Here is a tiny trained network, its code and every weight. The questions are about switching its units off for an input and a target symbol, where a switched-off unit gives its printed mean instead of its output.

import numpy as np


def w(rows, s, z=0):
    codes = np.array(rows[::2]) - 128.0
    scale = np.full(codes.shape[1], s)
    scale[-1] = z or s
    return codes * scale


def norm(h):
    return h / np.sqrt((h * h).mean(-1, keepdims=True) + 1e-5)


def softmax(a):
    e = np.exp(a - a.max(-1, keepdims=True))
    return e / e.sum(-1, keepdims=True)


def log_softmax(a):
    a = a - a.max(-1, keepdims=True)
    return a - np.log(np.exp(a).sum(-1, keepdims=True))


def net(x, mask):
    ids = ['ΔΘΛΞΠΦαβγεζμστψω'.index(c) for c in x.split()]
    T = len(ids)
    res = E[ids] + P[:T]
    u = 0
    for l in range(2):
        r = norm(res)
        for j in range(3):
            rows = slice(2 * j, 2 * j + 2)
            q, k, v = (r @ M[l][rows].T for M in (Q, K, V))
            z = softmax(np.where(np.tri(T) > 0, q @ k.T / 2**0.5, -1e9)) @ v
            o = O[l][rows]
            res = res + np.where(mask[u + j], z, o[:, -1]) @ o[:, :-1]
        u += 3
    return log_softmax(norm(res)[-1] @ U[:, :-1].T + U[:, -1])


Q, K, V, O = {}, {}, {}, {}
E = w([
[199,116,116,89,122,127,156],'Δ',
[50,86,38,145,128,64,110],'Θ',
[212,90,75,233,112,146,101],'Λ',
[204,228,169,149,108,63,134],'Ξ',
[165,220,70,171,226,151,90],'Π',
[184,109,127,82,141,140,161],'Φ',
[162,51,133,194,251,152,167],'α',
[85,180,140,78,216,44,28],'β',
[177,42,189,156,127,75,71],'γ',
[173,99,109,85,139,145,154],'ε',
[176,138,79,66,48,155,122],'ζ',
[171,77,103,93,108,140,166],'μ',
[70,155,198,85,174,30,220],'σ',
[166,87,105,80,131,141,160],'τ',
[182,105,121,82,136,135,172],'ψ',
[160,160,118,187,186,121,254],'ω',
],0.0069)
P = w([
[253,104,69,10,189,115,167],'0',
[212,102,73,53,153,103,151],'1',
[199,106,74,80,137,102,152],'2',
[183,108,88,95,135,109,139],'3',
[170,110,90,107,120,109,140],'4',
[163,113,96,116,113,112,140],'5',
[160,124,101,129,110,111,128],'6',
[154,126,102,141,109,110,125],'7',
[141,129,112,149,107,106,126],'8',
[134,140,117,157,103,108,121],'9',
[130,134,122,170,98,112,114],'10',
[118,138,134,179,102,109,122],'11',
[118,147,145,194,98,113,118],'12',
[120,143,140,193,96,113,117],'13',
],0.006)
Q[0] = w([
[188,130,142,122,163,124,178],'0.h1',
[159,79,139,131,177,64,146],'0.h1',
[35,156,124,143,192,144,146],'0.h2',
[10,131,166,98,226,110,81],'0.h2',
[212,163,82,135,78,141,152],'0.h3',
[16,111,178,147,198,105,73],'0.h3',
],0.012)
K[0] = w([
[70,102,133,236,169,51,108],'0.h1',
[121,127,170,254,133,117,179],'0.h1',
[164,122,82,42,151,156,172],'0.h2',
[197,87,81,12,106,141,135],'0.h2',
[69,164,183,247,126,122,116],'0.h3',
[198,102,82,11,115,159,152],'0.h3',
],0.0093)
V[0] = w([
[134,152,115,134,72,253,98],'0.h1',
[109,85,105,160,144,78,135],'0.h1',
[175,141,249,66,95,148,71],'0.h2',
[141,32,161,162,85,96,117],'0.h2',
[70,99,162,99,82,99,213],'0.h3',
[105,129,101,76,113,57,54],'0.h3',
],0.0059)
O[0] = w([
[104,61,131,182,129,248,154,51],'0.h1',
[141,147,79,117,179,73,83,169],'0.h1',
[187,149,245,63,146,147,88,1],'0.h2',
[206,5,155,123,63,102,115,223],'0.h2',
[74,107,175,81,81,43,243,34],'0.h3',
[33,91,116,100,106,99,3,208],'0.h3',
],0.0045,0.0031)
Q[1] = w([
[120,105,2,133,93,99,57],'1.h1',
[168,119,26,194,135,127,182],'1.h1',
[41,86,182,131,170,145,132],'1.h2',
[220,113,205,112,107,141,72],'1.h2',
[145,95,140,191,176,103,139],'1.h3',
[59,106,159,152,166,109,100],'1.h3',
],0.012)
K[1] = w([
[78,142,152,224,123,66,60],'1.h1',
[119,130,137,245,150,119,161],'1.h1',
[85,84,134,52,179,138,96],'1.h2',
[213,117,201,138,117,114,107],'1.h2',
[140,114,95,184,60,194,147],'1.h3',
[91,141,86,82,84,147,105],'1.h3',
],0.012)
V[1] = w([
[70,138,102,127,113,136,163],'1.h1',
[105,62,121,120,253,117,97],'1.h1',
[165,197,101,77,121,175,136],'1.h2',
[123,212,134,151,136,51,75],'1.h2',
[159,130,166,102,120,189,149],'1.h3',
[143,148,109,173,49,190,123],'1.h3',
],0.0061)
O[1] = w([
[148,156,104,79,162,89,145,88],'1.h1',
[108,121,229,234,146,30,110,254],'1.h1',
[40,147,146,217,130,81,124,154],'1.h2',
[203,202,103,110,3,116,151,141],'1.h2',
[142,184,130,99,181,47,127,66],'1.h3',
[197,130,73,90,67,110,125,85],'1.h3',
],0.0048,0.0027)
U = w([
[201,157,92,119,181,55,103,254],'Δ',
[97,94,74,136,75,76,104,182],'Θ',
[119,60,100,182,77,234,131,199],'Λ',
[160,231,148,109,64,132,134,79],'Ξ',
[122,210,85,182,178,177,79,54],'Π',
[117,122,145,115,150,133,131,37],'Φ',
[120,97,189,247,158,95,163,48],'α',
[48,163,189,125,137,127,35,93],'β',
[181,64,212,80,91,130,78,76],'γ',
[101,117,140,123,166,137,137,52],'ε',
[101,147,95,30,163,192,104,99],'ζ',
[112,69,151,102,171,142,177,67],'μ',
[50,146,206,85,90,84,199,136],'σ',
[102,104,152,112,172,145,148,78],'τ',
[121,131,145,115,153,132,155,54],'ψ',
[144,160,106,140,130,147,254,80],'ω',
],0.009,0.0067)

Each question gives the input, a string of symbols that net reads in full, and the target symbol t.
The units are the heads (2 rows each of Q, K, V and O). Each row of codes is followed by its name. A weight is (code - 128) times the scale printed after its matrix; where a second scale follows, it is the last column's (O and U).
mask holds one flag per head, layer by layer. A switched-off head (its flag False) gives its mean, the last column of its rows in O, instead of its output. The means were averaged over made-up inputs and are rounded, as every weight is.
A unit's drop is (log p(t) with every unit on - log p(t) with that unit switched off) / (log p(t) with every unit on - log p(t) with every unit switched off).
The circuit of an input: a set's keep is (log p(t) with only the set's units on - log p(t) with every unit switched off) / (log p(t) with every unit on - log p(t) with every unit switched off). Starting from all 6 units, units are removed one at a time, each time the one whose removal leaves the highest keep (on an exact tie, the one counted first), for as long as the keep stays at least 0.8.
units of the circuit, in order: the units of the circuit, biggest drop first
unit that matters most: the unit with the biggest drop
which heads matter: for each layer, one digit per head in row order, 1 if its drop is at least 0.15 and else 0, layers parted by /
input Θ γ Θ τ ε ζ ω γ Λ ζ ζ γ ε, target γ: units of the circuit, in order -> (0.h2)
input τ ζ τ ζ, target ζ: units of the circuit, in order -> (1.h1, 0.h2, 1.h3)
input γ μ τ ζ β ζ ζ μ, target β: units of the circuit, in order -> (0.h2, 0.h3)
input ε ζ γ Δ Λ ζ ζ, target Λ: which heads matter -> 100 / 000
input μ ζ α ζ Θ β ζ, target β: units of the circuit, in order -> (0.h2, 0.h3, 1.h3)
input τ ε γ ζ ζ τ α μ ζ ζ ζ Φ ζ ω, target ω: which heads matter -> 001 / 100
input ζ μ α ζ ψ, target α: which heads matter -> 000 / 110
input μ γ Θ ε Ξ ζ ζ μ ζ Ξ, target Ξ: units of the circuit, in order -> (1.h2, 1.h1)
input γ ζ τ ω Ξ Θ ζ Π ζ τ ω Φ, target ω: which heads matter -> 001 / 000
input ζ Ξ ζ ζ ζ ζ ψ, target Ξ: which heads matter -> 010 / 010
input Θ ζ ζ γ ζ ζ Φ, target γ: which heads matter -> 010 / 000
input Θ ε Φ Φ, target Θ: units of the circuit, in order -> (0.h3, 0.h2)
input Λ ζ μ ζ ζ σ Θ ζ ζ Θ Φ γ ω, target Δ: which heads matter -> 100 / 001
input Θ β Π ζ ζ ζ Θ α ζ μ ε, target α: unit that matters most -> 1.h1
input Φ Ξ ζ, target Ξ: units of the circuit, in order -> (1.h2, 0.h2)
input τ γ σ Θ α α Φ β τ, target β: units of the circuit, in order -> (0.h3, 0.h2)
input ζ ψ β β ζ Λ ζ, target Λ: which heads matter -> 000 / 001
input γ ζ τ Θ Φ ε Λ ζ σ μ, target σ: which heads matter -> 001 / 000
input Φ ζ Θ ψ α ζ ζ μ μ Π ε, target Π: which heads matter -> 011 / 000
input Θ Δ τ Δ, target Θ: which heads matter -> 011 / 001
input Θ Θ Ξ ζ ζ Ξ ζ ζ τ ζ, target Ξ: unit that matters most -> 0.h2
